Below is a small trained network, with its code and all its weights. Each question gives an input and a target symbol and asks what happens when units are switched off, that is, made to give their printed mean instead of their output.

import numpy as np


def w(rows, s, z=0):
    codes = np.array(rows[::2]) - 128.0
    scale = np.full(codes.shape[1], s)
    scale[-1] = z or s
    return codes * scale


def norm(h):
    return h / np.sqrt((h * h).mean(-1, keepdims=True) + 1e-5)


def f(y):
    return y / 2 * (1 + np.tanh(0.7978845608 * (y + 0.044715 * y**3)))


def softmax(a):
    e = np.exp(a - a.max(-1, keepdims=True))
    return e / e.sum(-1, keepdims=True)


def log_softmax(a):
    a = a - a.max(-1, keepdims=True)
    return a - np.log(np.exp(a).sum(-1, keepdims=True))


def net(x, mask):
    ids = ['βγδεζηθλπσψω'.index(c) for c in x.split()]
    T = len(ids)
    res = E[ids] + P[:T]
    u = 0
    for l in range(3):
        q, k, v = (norm(res) @ M[l].T for M in (Q, K, V))
        z = softmax(np.where(np.tri(T) > 0, q @ k.T / 2**0.5, -1e9)) @ v
        res = res + np.where(mask[u], z, O[l][:, -1]) @ O[l][:, :-1]
        u += 1
        y = f(norm(res) @ A[l][:, :-1].T + A[l][:, -1])
        res = res + np.where(mask[u : u + 4], y, B[l][:, -1]) @ B[l][:, :-1]
        u += 4
    return log_softmax(norm(res)[-1] @ U[:, :-1].T + U[:, -1])


Q, K, V, O, A, B = {}, {}, {}, {}, {}, {}
E = w([
[130,156,109,130,211,171,120,164],'β',
[169,67,126,123,156,89,134,159],'γ',
[67,121,121,148,51,115,149,138],'δ',
[102,120,153,144,203,94,170,165],'ε',
[157,179,167,24,161,155,133,79],'ζ',
[75,132,109,148,197,195,142,159],'η',
[165,134,59,136,178,178,104,167],'θ',
[115,135,197,80,148,122,187,150],'λ',
[114,84,210,127,46,5,149,157],'π',
[158,175,116,154,93,162,126,149],'σ',
[142,167,173,131,112,177,89,152],'ψ',
[101,136,181,128,159,160,137,206],'ω',
],0.013)
P = w([
[183,87,78,210,189,149,43,80],'0',
[224,143,117,39,144,159,241,105],'1',
[88,71,225,180,165,217,255,131],'2',
[49,34,173,83,151,119,10,39],'3',
[131,178,135,125,164,121,176,131],'4',
[111,112,212,166,104,198,243,173],'5',
[50,74,159,81,124,85,3,83],'6',
[120,196,131,138,119,85,140,165],'7',
[114,165,179,128,61,171,220,194],'8',
[26,56,162,89,119,106,6,61],'9',
[146,193,101,143,123,86,133,173],'10',
],0.007)
Q[0] = w([
[157,186,120,69,251,218,226,220],'L0H1',
[213,252,159,63,30,114,192,76],'L0H1',
],0.0031)
K[0] = w([
[185,124,238,68,173,69,222,252],'L0H1',
[11,222,112,60,35,90,208,114],'L0H1',
],0.0024)
V[0] = w([
[154,110,121,41,86,159,207,113],'L0H1',
[242,99,77,4,56,190,201,102],'L0H1',
],0.0028)
O[0] = w([
[63,100,205,189,152,146,176,246,254],'L0H1',
[149,139,103,132,155,106,90,88,196],'L0H1',
],0.012,0.0007)
A[0] = w([
[145,163,11,204,110,175,169,167,159],'L0N1',
[139,57,178,58,156,26,134,147,103],'L0N2',
[87,69,108,159,49,43,188,115,102],'L0N3',
[47,103,108,90,4,174,181,105,247],'L0N4',
],0.005,0.0016)
B[0] = w([
[7,184,171,167,84,187,123,33,160],'L0N1',
[93,103,99,141,105,218,65,105,253],'L0N2',
[166,187,127,213,189,186,169,115,199],'L0N3',
[138,95,151,113,254,117,81,179,212],'L0N4',
],0.0059,0.0028)
Q[1] = w([
[105,154,21,117,111,47,88,107],'L1H1',
[70,83,137,128,143,110,4,90],'L1H1',
],0.013)
K[1] = w([
[150,64,123,133,163,151,203,70],'L1H1',
[254,119,153,245,203,186,98,38],'L1H1',
],0.009)
V[1] = w([
[81,120,77,105,211,70,165,98],'L1H1',
[97,129,175,83,174,254,106,201],'L1H1',
],0.0084)
O[1] = w([
[2,210,18,74,117,18,139,146,100],'L1H1',
[184,154,171,130,135,147,83,222,253],'L1H1',
],0.009,0.0068)
A[1] = w([
[137,91,165,177,43,24,224,186,28],'L1N1',
[147,71,181,97,171,104,141,165,94],'L1N2',
[176,238,179,134,71,156,190,146,11],'L1N3',
[168,92,59,255,133,85,155,198,52],'L1N4',
],0.0083,0.0011)
B[1] = w([
[93,167,135,72,140,185,142,113,176],'L1N1',
[183,156,113,118,92,183,177,130,235],'L1N2',
[79,132,255,102,159,130,183,79,253],'L1N3',
[163,182,134,150,138,93,158,43,164],'L1N4',
],0.012,0.0053)
Q[2] = w([
[164,144,85,100,71,97,172,144],'L2H1',
[134,170,148,176,149,123,250,159],'L2H1',
],0.012)
K[2] = w([
[178,89,126,28,105,119,176,205],'L2H1',
[61,143,254,100,101,131,172,244],'L2H1',
],0.0088)
V[2] = w([
[160,91,149,143,221,9,150,101],'L2H1',
[239,124,146,11,187,128,92,254],'L2H1',
],0.006)
O[2] = w([
[96,80,186,183,251,83,90,112,91],'L2H1',
[121,91,94,172,110,107,87,139,255],'L2H1',
],0.014,0.0041)
A[2] = w([
[7,186,98,52,174,22,241,61,252],'L2N1',
[2,208,224,72,152,166,124,188,171],'L2N2',
[97,136,192,78,66,145,172,134,118],'L2N3',
[178,115,181,138,72,215,138,189,132],'L2N4',
],0.0052,0.0013)
B[2] = w([
[249,209,175,196,41,18,167,159,165],'L2N1',
[155,100,2,141,159,120,68,72,255],'L2N2',
[91,195,49,112,170,171,50,87,191],'L2N3',
[104,174,78,102,86,12,166,127,233],'L2N4',
],0.0087,0.0071)
U = w([
[105,104,146,168,173,127,50,162,221],'β',
[207,96,101,162,68,133,109,105,114],'γ',
[134,132,177,191,169,75,134,116,90],'δ',
[99,158,124,132,87,34,161,160,193],'ε',
[178,164,126,96,172,91,131,113,48],'ζ',
[92,138,67,135,104,149,97,156,176],'η',
[139,148,68,152,105,159,92,89,51],'θ',
[74,161,91,69,87,138,150,202,151],'λ',
[101,159,99,109,59,182,184,75,111],'π',
[80,116,201,155,153,189,156,102,252],'σ',
[169,130,215,163,111,160,94,172,55],'ψ',
[122,161,164,130,83,138,107,244,94],'ω',
],0.011,0.003)

Each question gives the input, a string of symbols that net reads in full, and the target symbol t.
The units are the heads (2 rows each of Q, K, V and O) and the neurons (one row each of A and B). Each row of codes is followed by its name. A weight is (code - 128) times the scale printed after its matrix; where a second scale follows, it is the last column's (O, A, B and U).
mask holds one flag per unit, layer by layer, with each layer's heads first. A switched-off unit (its flag False) gives its mean, the last column of its rows in O or B, instead of its output. The means were averaged over made-up inputs and are rounded, as every weight is.
A unit's drop is (log p(t) with every unit on - log p(t) with that unit switched off) / (log p(t) with every unit on - log p(t) with every unit switched off).
The circuit of an input: a set's keep is (log p(t) with only the set's units on - log p(t) with every unit switched off) / (log p(t) with every unit on - log p(t) with every unit switched off). Starting from the 12 units with the biggest drops (on a tie, the unit counted first), units are removed one at a time, each time the one whose removal leaves the highest keep (on an exact tie, the one counted first), for as long as the keep stays at least 0.8.
units of the circuit, in order: the units of the circuit, biggest drop first
unit that matters most: the unit with the biggest drop
k most important neurons: the k neurons with the biggest drops, biggest first
top k neurons in layer l: the k neurons of layer l with the biggest drops, biggest first
input ψ ψ γ ζ ψ γ π, target γ: units of the circuit, in order : (L1H1, L1N3, L0H1)
input ψ θ δ ω ζ β σ, target γ: units of the circuit, in order : (L1H1, L0H1, L2N4)
input π π ω λ λ ζ, target λ: top 2 neurons in layer 1 : (L1N2, L1N4)
input ε ζ η σ π δ γ ζ θ ε, target ε: units of the circuit, in order : (L1H1, L2N1)
input β β π ε σ θ, target σ: unit that matters most : L1N3
input π η σ, target σ: 2 most important neurons : (L1N3, L2N1)
input σ δ π σ, target π: units of the circuit, in order : (L2H1, L1H1, L0H1)
input η π σ λ π θ, target π: 3 most important neurons : (L0N1, L2N4, L2N2)
input σ π ε λ π λ, target π: top 3 neurons in layer 1 : (L1N2, L1N1, L1N3)
input ζ π π η ψ β λ, target β: 4 most important neurons : (L0N2, L1N3, L1N2, L1N1)
input λ γ ω δ δ η η π η θ, target ω: units of the circuit, in order : (L1H1, L2N3)
input σ δ ψ ζ θ λ ψ, target π: units of the circuit, in order : (L2H1, L1H1, L0H1)
input π ζ ζ ψ, target σ: units of the circuit, in order : (L1H1, L0N3, L2H1)
input λ σ γ γ ζ ψ ζ λ ζ ζ, target ω: 2 most important neurons : (L2N2, L1N3)
input ζ π ε ζ β π γ ζ β δ ψ, target ψ: most important neuron : (L0N3)
input ψ σ π ζ δ β γ, target γ: units of the circuit, in order : (L1N3, L0H1, L1H1)
input ζ ζ π ζ σ η σ, target β: 3 most important neurons : (L1N2, L2N4, L0N2)
input ε γ σ σ ζ σ λ, target ε: 3 most important neurons : (L0N3, L2N1, L0N2)
input ω λ ω ε σ σ ζ σ η, target σ: top 2 neurons in layer 0 : (L0N2, L0N1)
input β ζ δ ω ε ζ, target ω: units of the circuit, in order : (L1H1)
input ζ ζ δ ζ ω ε δ η θ λ, target β: top 3 neurons in layer 1 : (L1N3, L1N1, L1N2)
input η γ δ δ π ω σ σ σ β, target λ: 2 most important neurons : (L0N1, L1N3)
input σ π λ ε, target π: 2 most important neurons : (L0N1, L1N3)
input ω β σ β, target ψ: top 2 neurons in layer 0 : (L0N4, L0N2)
input π ζ ψ θ, target σ: 2 most important neurons : (L0N3, L2N2)
